Below is a small trained network, with its code and all its weights. Each question gives an input and a target symbol and asks what happens when units are switched off, that is, made to give their printed mean instead of their output.

import numpy as np


def w(rows, s, z=0):
    codes = np.array(rows[::2]) - 128.0
    scale = np.full(codes.shape[1], s)
    scale[-1] = z or s
    return codes * scale


def norm(h):
    return h / np.sqrt((h * h).mean(-1, keepdims=True) + 1e-5)


def f(y):
    return np.maximum(y, 0)


def softmax(a):
    e = np.exp(a - a.max(-1, keepdims=True))
    return e / e.sum(-1, keepdims=True)


def log_softmax(a):
    a = a - a.max(-1, keepdims=True)
    return a - np.log(np.exp(a).sum(-1, keepdims=True))


def net(x, mask):
    ids = ['ΛΞΩαηθστφ'.index(c) for c in x.split()]
    T = len(ids)
    res = E[ids] + P[:T]
    u = 0
    for l in range(3):
        r = norm(res)
        for j in range(3):
            rows = slice(2 * j, 2 * j + 2)
            q, k, v = (r @ M[l][rows].T for M in (Q, K, V))
            z = softmax(np.where(np.tri(T) > 0, q @ k.T / 2**0.5, -1e9)) @ v
            o = O[l][rows]
            res = res + np.where(mask[u + j], z, o[:, -1]) @ o[:, :-1]
        u += 3
        y = f(norm(res) @ A[l][:, :-1].T + A[l][:, -1])
        res = res + np.where(mask[u : u + 4], y, B[l][:, -1]) @ B[l][:, :-1]
        u += 4
    return log_softmax(norm(res)[-1] @ U[:, :-1].T + U[:, -1])


Q, K, V, O, A, B = {}, {}, {}, {}, {}, {}
E = w([
[135,156,48,128,118,128,191],'Λ',
[133,122,153,40,122,133,89],'Ξ',
[45,150,168,92,89,109,130],'Ω',
[157,24,124,164,133,82,119],'α',
[100,149,155,165,94,136,94],'η',
[113,92,111,47,101,127,143],'θ',
[116,70,80,152,178,158,81],'σ',
[46,81,144,226,136,115,115],'τ',
[129,118,138,178,255,51,92],'φ',
],0.0083)
P = w([
[186,169,191,131,143,64,147],'0',
[122,253,41,33,58,109,195],'1',
[190,94,212,161,173,230,130],'2',
[147,216,61,69,56,131,132],'3',
[219,100,160,147,180,178,132],'4',
[162,243,85,108,69,99,106],'5',
[195,87,186,144,179,119,141],'6',
],0.0046)
Q[0] = w([
[88,59,75,172,34,128,124],'L0H1',
[167,103,110,181,125,72,200],'L0H1',
[177,164,60,162,114,192,127],'L0H2',
[132,191,89,99,135,184,199],'L0H2',
[64,84,214,170,99,181,103],'L0H3',
[255,135,96,163,220,104,23],'L0H3',
],0.0055)
K[0] = w([
[130,122,108,101,106,144,173],'L0H1',
[118,73,160,145,118,105,178],'L0H1',
[157,174,95,147,111,147,181],'L0H2',
[204,85,174,143,69,170,255],'L0H2',
[64,74,190,170,118,192,101],'L0H3',
[195,135,128,150,211,116,50],'L0H3',
],0.0067)
V[0] = w([
[119,67,136,144,51,229,176],'L0H1',
[175,135,100,137,57,135,180],'L0H1',
[200,63,178,159,106,154,254],'L0H2',
[167,111,66,145,42,59,133],'L0H2',
[129,121,100,134,70,59,163],'L0H3',
[36,110,165,95,73,52,148],'L0H3',
],0.0029)
O[0] = w([
[58,200,80,102,231,10,107,6],'L0H1',
[193,147,99,165,155,49,18,92],'L0H1',
[102,41,244,143,151,171,127,101],'L0H2',
[121,232,135,150,131,128,221,133],'L0H2',
[122,157,246,119,137,145,61,128],'L0H3',
[180,30,226,220,135,71,2,116],'L0H3',
],0.0031,0.0027)
A[0] = w([
[93,131,42,71,105,182,85,132],'L0N1',
[201,114,121,173,239,97,138,247],'L0N2',
[45,124,103,111,86,108,189,41],'L0N3',
[157,120,158,2,167,183,163,131],'L0N4',
],0.0049,0.0011)
B[0] = w([
[204,161,141,147,164,163,205,151],'L0N1',
[96,146,176,97,90,142,154,254],'L0N2',
[136,143,203,239,144,69,255,140],'L0N3',
[124,80,114,201,118,97,153,156],'L0N4',
],0.0061,0.0063)
Q[1] = w([
[92,180,94,3,139,143,97],'L1H1',
[47,124,105,105,150,184,51],'L1H1',
[158,190,76,109,101,159,131],'L1H2',
[119,195,111,207,187,140,110],'L1H2',
[178,72,134,173,122,152,186],'L1H3',
[195,201,120,102,140,131,109],'L1H3',
],0.0061)
K[1] = w([
[148,101,167,61,20,202,184],'L1H1',
[125,77,209,44,149,105,203],'L1H1',
[100,39,210,133,93,111,146],'L1H2',
[75,114,146,67,159,66,151],'L1H2',
[127,129,154,42,254,98,140],'L1H3',
[210,162,30,146,111,224,150],'L1H3',
],0.0055)
V[1] = w([
[86,163,175,199,182,118,105],'L1H1',
[55,115,147,135,52,200,144],'L1H1',
[96,129,79,143,93,3,183],'L1H2',
[121,140,102,214,100,142,79],'L1H2',
[193,104,86,137,197,65,128],'L1H3',
[64,69,113,47,111,19,136],'L1H3',
],0.0039)
O[1] = w([
[29,91,167,164,79,183,97,238],'L1H1',
[191,154,201,253,101,7,91,97],'L1H1',
[202,30,79,114,121,122,92,223],'L1H2',
[185,156,155,159,169,153,208,7],'L1H2',
[148,52,109,204,153,142,127,111],'L1H3',
[131,175,74,161,119,88,111,119],'L1H3',
],0.0043,0.0017)
A[1] = w([
[155,22,94,141,105,97,102,68],'L1N1',
[129,118,79,104,218,228,150,53],'L1N2',
[111,148,106,146,253,91,143,5],'L1N3',
[43,149,115,80,188,168,189,111],'L1N4',
],0.0044,0.0016)
B[1] = w([
[42,221,67,121,138,135,92,251],'L1N1',
[45,127,133,111,121,86,221,198],'L1N2',
[112,110,79,51,184,191,106,183],'L1N3',
[160,129,112,171,102,95,2,246],'L1N4',
],0.0057,0.0018)
Q[2] = w([
[147,195,71,2,161,114,89],'L2H1',
[195,142,153,88,102,157,193],'L2H1',
[72,53,144,184,153,221,191],'L2H2',
[199,163,94,158,65,92,139],'L2H2',
[168,146,98,157,100,91,106],'L2H3',
[125,74,166,136,123,188,156],'L2H3',
],0.0084)
K[2] = w([
[145,78,86,2,164,142,227],'L2H1',
[244,175,97,101,66,84,168],'L2H1',
[91,114,105,110,241,108,178],'L2H2',
[220,144,94,201,16,145,151],'L2H2',
[146,109,104,218,78,88,115],'L2H3',
[172,179,174,106,215,169,108],'L2H3',
],0.0057)
V[2] = w([
[132,27,119,94,39,108,149],'L2H1',
[95,158,65,229,138,117,125],'L2H1',
[16,100,114,90,164,145,187],'L2H2',
[152,187,205,43,225,124,66],'L2H2',
[120,158,148,36,146,150,141],'L2H3',
[129,109,83,139,2,232,100],'L2H3',
],0.0047)
O[2] = w([
[117,74,158,124,95,125,148,174],'L2H1',
[98,110,165,190,135,129,116,75],'L2H1',
[77,156,147,118,140,94,155,205],'L2H2',
[115,73,116,136,207,188,147,216],'L2H2',
[126,144,159,134,153,157,134,124],'L2H3',
[123,127,138,125,116,2,122,1],'L2H3',
],0.0089,0.0016)
A[2] = w([
[147,160,3,201,43,186,180,226],'L2N1',
[87,75,159,94,162,81,158,4],'L2N2',
[189,185,25,95,161,180,77,101],'L2N3',
[133,104,242,207,140,148,143,135],'L2N4',
],0.005,0.002)
B[2] = w([
[123,46,169,104,255,136,47,247],'L2N1',
[222,141,133,135,58,67,133,160],'L2N2',
[73,242,84,171,2,153,97,197],'L2N3',
[159,173,38,141,188,124,157,252],'L2N4',
],0.0058,0.0032)
U = w([
[222,160,77,191,181,95,153,66],'Λ',
[193,132,93,47,111,162,142,44],'Ξ',
[68,163,157,115,105,96,214,165],'Ω',
[99,68,85,109,142,51,91,153],'α',
[160,113,238,136,135,146,39,38],'η',
[195,40,156,129,92,117,165,173],'θ',
[85,65,134,125,204,190,135,252],'σ',
[75,102,136,254,143,90,126,17],'τ',
[67,179,52,124,90,161,103,127],'φ',
],0.0088,0.003)

Each question gives the input, a string of symbols that net reads in full, and the target symbol t.
The units are the heads (2 rows each of Q, K, V and O) and the neurons (one row each of A and B). Each row of codes is followed by its name. A weight is (code - 128) times the scale printed after its matrix; where a second scale follows, it is the last column's (O, A, B and U).
mask holds one flag per unit, layer by layer, with each layer's heads first. A switched-off unit (its flag False) gives its mean, the last column of its rows in O or B, instead of its output. The means were averaged over made-up inputs and are rounded, as every weight is.
A unit's drop is (log p(t) with every unit on - log p(t) with that unit switched off) / (log p(t) with every unit on - log p(t) with every unit switched off).
The circuit of an input: a set's keep is (log p(t) with only the set's units on - log p(t) with every unit switched off) / (log p(t) with every unit on - log p(t) with every unit switched off). Starting from the 12 units with the biggest drops (on a tie, the unit counted first), units are removed one at a time, each time the one whose removal leaves the highest keep (on an exact tie, the one counted first), for as long as the keep stays at least 0.8.
circuit, biggest first: the units of the circuit, biggest drop first
most important unit: the unit with the biggest drop
top k neurons: the k neurons with the biggest drops, biggest first
k most important neurons of layer l: the k neurons of layer l with the biggest drops, biggest first
which heads matter: for each layer, one digit per head in row order, 1 if its drop is at least 0.15 and else 0, layers parted by /
input Λ α η φ, target φ: most important unit => L0H1
input η Ξ Ξ σ η, target Ω: circuit, biggest first => [L2H3 L0H3 L2N1]
input φ α φ Ω η α α, target Λ: top 2 neurons => [L0N2 L2N4]
input α φ σ φ Λ φ η, target σ: circuit, biggest first => [L1H1 L2H2]
input σ α σ, target Ω: circuit, biggest first => [L1N2 L2H2 L0H3]
input φ Ω α Ξ Ξ θ Ξ, target α: circuit, biggest first => [L0N4 L1N1 L0N2 L2H3]
input σ Ω η, target Ω: circuit, biggest first => [L0H3 L2H2]
input φ φ φ α α σ α, target Ω: top 4 neurons => [L1N1 L0N1 L2N1 L1N4]
input σ α φ Ω φ θ, target θ: which heads matter => 000 / 000 / 100
input σ α φ φ φ φ Ω, target σ: which heads matter => 000 / 000 / 010
input α α Ξ, target θ: which heads matter => 010 / 100 / 101
input Ω α Ω, target θ: 3 most important neurons of layer 2 => [L2N1 L2N3 L2N4]
input α η α η η, target Λ: circuit, biggest first => [L2N4 L1H1]
input φ φ α φ φ Ξ Ω, target σ: circuit, biggest first => [L2H2]
input φ α α φ, target α: top 3 neurons => [L1N4 L0N2 L1N1]
input τ θ α, target τ: which heads matter => 000 / 100 / 100
input Ω α Ξ α σ, target Ω: which heads matter => 000 / 000 / 010
input α φ α φ, target α: top 4 neurons => [L1N4 L0N2 L0N1 L1N1]
input φ Ω Ω φ, target Ω: circuit, biggest first => [L0N2 L2N1 L0H1]
input η φ θ φ, target θ: most important unit => L2H1
input φ φ Ω φ, target Ω: circuit, biggest first => [L2N1 L0N2 L0H1]
input Λ η η η α τ η, target Λ: top 2 neurons => [L2N4 L0N4]
input Λ Ξ φ φ, target φ: top 2 neurons => [L2N3 L1N4]
input Λ φ φ Λ φ σ, target σ: which heads matter => 000 / 001 / 000
input Ω α φ α, target φ: 3 most important neurons of layer 0 => [L0N4 L0N2 L0N3]
input φ α Ω Ω θ, target α: top 3 neurons => [L0N2 L0N4 L1N1]
input Ξ Λ α φ φ η, target η: most important unit => L2N1
